Below are the code and all the weights of a small trained network. Each question names an input and a class and asks about switching units off, where a switched-off unit gives its printed mean instead of its output.

import numpy as np


def w(rows, s, z=0):
    codes = np.array(rows[::2]) - 128.0
    scale = np.full(codes.shape[1], s)
    scale[-1] = z or s
    return codes * scale


def f(y):
    return y / 2 * (1 + np.tanh(0.7978845608 * (y + 0.044715 * y**3)))


def log_softmax(a):
    a = a - a.max(-1, keepdims=True)
    return a - np.log(np.exp(a).sum(-1, keepdims=True))


def net(x, mask):
    res = np.array(x, float).reshape(1, 4) / 4 @ E
    y = f(res @ A[0][:, :-1].T + A[0][:, -1])
    res = res + np.where(mask, y, B[0][:, -1]) @ B[0][:, :-1]
    return log_softmax(res[-1] @ U[:, :-1].T + U[:, -1])


A, B = {}, {}
E = w([
[249,133,78,94,107,159,126],'x0',
[186,158,136,195,221,76,138],'x1',
[91,178,80,67,144,94,31],'x2',
[169,85,212,111,137,137,45],'x3',
],0.011)
A[0] = w([
[18,104,231,188,134,129,95,102],'neuron 1',
[180,61,216,196,65,175,225,50],'neuron 2',
[141,41,127,136,160,172,189,121],'neuron 3',
[241,128,107,106,90,137,117,112],'neuron 4',
[150,186,123,145,215,87,90,102],'neuron 5',
[122,206,19,104,131,119,245,64],'neuron 6',
[105,90,166,159,144,171,171,106],'neuron 7',
[168,139,149,144,180,38,163,87],'neuron 8',
[184,145,192,177,147,99,194,68],'neuron 9',
[224,116,57,166,87,199,132,101],'neuron 10',
[23,138,144,176,149,110,155,104],'neuron 11',
[185,123,131,81,171,147,83,90],'neuron 12',
[111,222,101,47,155,85,12,92],'neuron 13',
[63,95,93,87,25,190,156,108],'neuron 14',
[87,156,90,178,112,96,155,73],'neuron 15',
[146,140,186,129,120,157,176,153],'neuron 16',
[192,26,255,100,152,113,29,2],'neuron 17',
[164,151,107,184,177,79,83,102],'neuron 18',
[205,136,63,118,104,206,110,90],'neuron 19',
[122,54,171,61,12,140,104,113],'neuron 20',
[177,144,133,189,247,134,174,83],'neuron 21',
],0.0092,0.0034)
B[0] = w([
[138,185,208,36,192,140,104,222],'neuron 1',
[2,178,31,134,73,173,91,239],'neuron 2',
[74,145,104,134,106,125,97,178],'neuron 3',
[101,204,152,95,213,135,150,205],'neuron 4',
[148,82,73,142,138,145,95,185],'neuron 5',
[139,118,202,192,62,49,236,218],'neuron 6',
[95,171,101,100,122,134,116,168],'neuron 7',
[173,60,123,123,161,170,95,182],'neuron 8',
[139,124,61,149,114,171,118,196],'neuron 9',
[135,174,179,26,149,113,113,207],'neuron 10',
[174,170,156,80,181,126,148,194],'neuron 11',
[81,134,165,109,128,100,150,172],'neuron 12',
[35,165,41,148,29,163,84,238],'neuron 13',
[254,39,92,180,180,153,83,219],'neuron 14',
[168,139,168,127,109,133,160,159],'neuron 15',
[105,151,118,149,66,137,106,164],'neuron 16',
[175,115,177,188,31,7,235,247],'neuron 17',
[154,73,58,122,165,142,92,177],'neuron 18',
[116,143,193,47,181,156,111,197],'neuron 19',
[200,58,94,174,159,137,100,228],'neuron 20',
[163,74,115,160,158,143,100,216],'neuron 21',
],0.0092,0.011)
U = w([
[2,158,49,129,82,182,84,178],'0',
[203,10,106,151,194,184,84,29],'1',
[130,114,199,161,86,19,217,251],'2',
[100,208,224,21,249,154,113,44],'3',
],0.0092,0.0024)

Each question gives the input, the list of numbers given to net, and the class t.
The units are the neurons (one row each of A and B). Each row of codes is followed by its name. A weight is (code - 128) times the scale printed after its matrix; where a second scale follows, it is the last column's (A, B and U).
mask holds one flag per neuron, in row order. A switched-off neuron (its flag False) gives its mean, the last column of its row in B, instead of its output. The means were averaged over made-up inputs and are rounded, as every weight is.
A unit's drop is (log p(t) with every unit on - log p(t) with that unit switched off) / (log p(t) with every unit on - log p(t) with every unit switched off).
The circuit of an input: a set's keep is (log p(t) with only the set's units on - log p(t) with every unit switched off) / (log p(t) with every unit on - log p(t) with every unit switched off). Starting from the 12 units with the biggest drops (on a tie, the unit counted first), units are removed one at a time, each time the one whose removal leaves the highest keep (on an exact tie, the one counted first), for as long as the keep stays at least 0.8.
units of the circuit, in order: the units of the circuit, biggest drop first
top k neurons: the k neurons with the biggest drops, biggest first
drop when u is switched off: that unit's drop, to one decimal
input [-4,5,7,2], class 0: units of the circuit, in order	[neuron 13]
input [7,-6,6,-8], class 2: top 2 neurons	[neuron 6; neuron 2]
input [4,2,1,-4], class 2: top 2 neurons	[neuron 6; neuron 1]
input [-7,7,-7,-6], class 0: top 2 neurons	[neuron 2; neuron 14]
input [7,7,-8,-8], class 0: top 3 neurons	[neuron 2; neuron 17; neuron 9]
input [-1,-7,-5,-1], class 1: top 3 neurons	[neuron 14; neuron 20; neuron 13]
input [7,-2,-6,-3], class 3: top 3 neurons	[neuron 10; neuron 19; neuron 13]
input [8,6,8,5], class 0: top 3 neurons	[neuron 13; neuron 1; neuron 5]
input [-1,-6,0,-6], class 1: top 2 neurons	[neuron 14; neuron 17]
input [-5,-6,0,6], class 1: top 2 neurons	[neuron 20; neuron 14]
input [7,1,-3,7], class 2: top 2 neurons	[neuron 17; neuron 1]
input [-8,-2,-8,8], class 0: drop when neuron 9 is switched off	0.2
input [3,3,3,6], class 2: drop when neuron 17 is switched off	0.7
input [-6,3,-4,0], class 3: units of the circuit, in order	[neuron 1]
input [2,4,-6,1], class 0: drop when neuron 2 is switched off	0.3
